Below is a small trained network, with its code and all its weights. Each question gives an input and a class and asks what happens when units are switched off, that is, made to give their printed mean instead of their output.

import numpy as np


def w(rows, s, z=0):
    codes = np.array(rows[::2]) - 128.0
    scale = np.full(codes.shape[1], s)
    scale[-1] = z or s
    return codes * scale


def f(y):
    return y / 2 * (1 + np.tanh(0.7978845608 * (y + 0.044715 * y**3)))


def log_softmax(a):
    a = a - a.max(-1, keepdims=True)
    return a - np.log(np.exp(a).sum(-1, keepdims=True))


def net(x, mask):
    res = np.array(x, float).reshape(1, 4) / 4 @ E
    y = f(res @ A[0][:, :-1].T + A[0][:, -1])
    res = res + np.where(mask, y, B[0][:, -1]) @ B[0][:, :-1]
    return log_softmax(res[-1] @ U[:, :-1].T + U[:, -1])


A, B = {}, {}
E = w([
[28,103,175],'x0',
[76,242,158],'x1',
[169,94,246],'x2',
[111,22,112],'x3',
],0.011)
A[0] = w([
[148,16,141,218],'neuron 1',
[121,133,122,2],'neuron 2',
[203,137,160,156],'neuron 3',
[91,212,152,234],'neuron 4',
[142,162,110,122],'neuron 5',
[80,174,166,126],'neuron 6',
[171,164,8,214],'neuron 7',
[142,176,92,213],'neuron 8',
],0.015,0.0043)
B[0] = w([
[102,3,189,243],'neuron 1',
[140,109,143,118],'neuron 2',
[219,168,170,194],'neuron 3',
[52,254,107,250],'neuron 4',
[112,140,85,157],'neuron 5',
[104,175,160,202],'neuron 6',
[170,90,40,254],'neuron 7',
[117,150,66,195],'neuron 8',
],0.011,0.013)
U = w([
[116,115,136,2],'0',
[42,204,150,195],'1',
[151,132,127,4],'2',
[163,109,34,189],'3',
[46,9,166,167],'4',
[116,65,120,91],'5',
[229,75,219,242],'6',
],0.013,0.0057)

Each question gives the input, the list of numbers given to net, and the class t.
The units are the neurons (one row each of A and B). Each row of codes is followed by its name. A weight is (code - 128) times the scale printed after its matrix; where a second scale follows, it is the last column's (A, B and U).
mask holds one flag per neuron, in row order. A switched-off neuron (its flag False) gives its mean, the last column of its row in B, instead of its output. The means were averaged over made-up inputs and are rounded, as every weight is.
A unit's drop is (log p(t) with every unit on - log p(t) with that unit switched off) / (log p(t) with every unit on - log p(t) with every unit switched off).
The circuit of an input: a set's keep is (log p(t) with only the set's units on - log p(t) with every unit switched off) / (log p(t) with every unit on - log p(t) with every unit switched off). Starting from all 8 units, units are removed one at a time, each time the one whose removal leaves the highest keep (on an exact tie, the one counted first), for as long as the keep stays at least 0.8.
circuit, biggest first: the units of the circuit, biggest drop first
k most important neurons: the k neurons with the biggest drops, biggest first
drop when u is switched off: that unit's drop, to one decimal
input [-7,-5,3,3], class 6: circuit, biggest first	neuron 3
input [-1,4,-4,3], class 3: 2 most important neurons	neuron 7; neuron 6
input [6,-5,-7,0], class 4: circuit, biggest first	neuron 4; neuron 3
input [6,-5,-6,-2], class 4: 2 most important neurons	neuron 4; neuron 3
input [3,-6,-3,-3], class 4: circuit, biggest first	neuron 3; neuron 4
input [-7,7,-6,-5], class 3: drop when neuron 7 is switched off	4.9
input [0,-3,1,-3], class 6: drop when neuron 4 is switched off	0.8
input [8,-8,-6,-4], class 4: drop when neuron 5 is switched off	0.0
input [3,-3,-5,4], class 4: drop when neuron 6 is switched off	0.0
input [-7,4,0,-6], class 3: 2 most important neurons	neuron 7; neuron 8
